Here is a tiny trained network, its code and every weight. The questions are about switching its units off for an input and a class, where a switched-off unit gives its printed mean instead of its output.

import numpy as np


def w(rows, s, z=0):
    codes = np.array(rows[::2]) - 128.0
    scale = np.full(codes.shape[1], s)
    scale[-1] = z or s
    return codes * scale


def f(y):
    return np.maximum(y, 0)


def log_softmax(a):
    a = a - a.max(-1, keepdims=True)
    return a - np.log(np.exp(a).sum(-1, keepdims=True))


def net(x, mask):
    res = np.array(x, float).reshape(1, 6) / 4 @ E
    y = f(res @ A[0][:, :-1].T + A[0][:, -1])
    res = res + np.where(mask, y, B[0][:, -1]) @ B[0][:, :-1]
    return log_softmax(res[-1] @ U[:, :-1].T + U[:, -1])


A, B = {}, {}
E = w([
[102,160,73],'x0',
[125,78,222],'x1',
[46,68,185],'x2',
[91,166,77],'x3',
[60,46,74],'x4',
[52,255,136],'x5',
],0.0069)
A[0] = w([
[192,121,173,173],'N1',
[149,32,124,63],'N2',
[148,130,207,30],'N3',
[184,188,118,19],'N4',
[185,42,119,23],'N5',
[130,172,177,171],'N6',
[200,182,166,151],'N7',
[135,146,164,2],'N8',
[188,42,120,97],'N9',
[194,197,109,49],'N10',
[148,132,217,9],'N11',
[131,131,149,19],'N12',
[135,183,186,166],'N13',
[133,160,162,156],'N14',
[84,136,145,158],'N15',
[113,129,8,88],'N16',
[125,86,117,2],'N17',
[170,162,22,128],'N18',
[54,97,182,193],'N19',
[137,54,94,158],'N20',
[145,152,122,30],'N21',
],0.013,0.0037)
B[0] = w([
[171,80,199,204],'N1',
[103,176,213,216],'N2',
[118,58,193,175],'N3',
[181,102,74,188],'N4',
[197,182,174,207],'N5',
[110,53,88,192],'N6',
[186,51,98,217],'N7',
[108,132,156,138],'N8',
[169,157,213,226],'N9',
[194,106,50,211],'N10',
[119,49,198,178],'N11',
[110,110,129,130],'N12',
[102,45,82,202],'N13',
[115,79,97,173],'N14',
[84,138,88,178],'N15',
[74,225,90,232],'N16',
[110,132,168,146],'N17',
[164,160,5,253],'N18',
[29,101,119,241],'N19',
[100,204,205,213],'N20',
[140,121,140,141],'N21',
],0.025,0.0072)
U = w([
[97,115,212,128],'0',
[84,26,163,52],'1',
[62,165,76,56],'2',
[138,69,84,107],'3',
[2,71,131,165],'4',
[46,90,125,255],'5',
],0.0069,0.01)

Each question gives the input, the list of numbers given to net, and the class t.
The units are the neurons (one row each of A and B). Each row of codes is followed by its name. A weight is (code - 128) times the scale printed after its matrix; where a second scale follows, it is the last column's (A, B and U).
mask holds one flag per neuron, in row order. A switched-off neuron (its flag False) gives its mean, the last column of its row in B, instead of its output. The means were averaged over made-up inputs and are rounded, as every weight is.
A unit's drop is (log p(t) with every unit on - log p(t) with that unit switched off) / (log p(t) with every unit on - log p(t) with every unit switched off).
The circuit of an input: a set's keep is (log p(t) with only the set's units on - log p(t) with every unit switched off) / (log p(t) with every unit on - log p(t) with every unit switched off). Starting from the 12 units with the biggest drops (on a tie, the unit counted first), units are removed one at a time, each time the one whose removal leaves the highest keep (on an exact tie, the one counted first), for as long as the keep stays at least 0.8.
circuit, biggest first: the units of the circuit, biggest drop first
top k neurons: the k neurons with the biggest drops, biggest first
drop of u: that unit's drop, to one decimal
input [3,5,0,1,1,-2], class 0: circuit, biggest first -> [N18, N13, N6]
input [-7,5,7,-6,4,5], class 4: circuit, biggest first -> [N19]
input [-7,-6,2,0,-5,-3], class 1: circuit, biggest first -> [N18, N16]
input [7,4,-3,-7,-3,5], class 3: circuit, biggest first -> [N19, N7]
input [3,7,1,-5,-6,-4], class 1: circuit, biggest first -> [N11, N3]
input [5,6,3,-2,-6,8], class 4: top 3 neurons -> [N19, N15, N9]
input [-6,-3,-3,-6,-7,6], class 3: top 2 neurons -> [N10, N4]
input [8,0,3,6,-7,-1], class 3: drop of N20 -> 0.1
input [-5,4,6,-4,4,6], class 4: drop of N19 -> 0.2
input [6,6,-2,-6,0,-4], class 0: drop of N6 -> 0.0
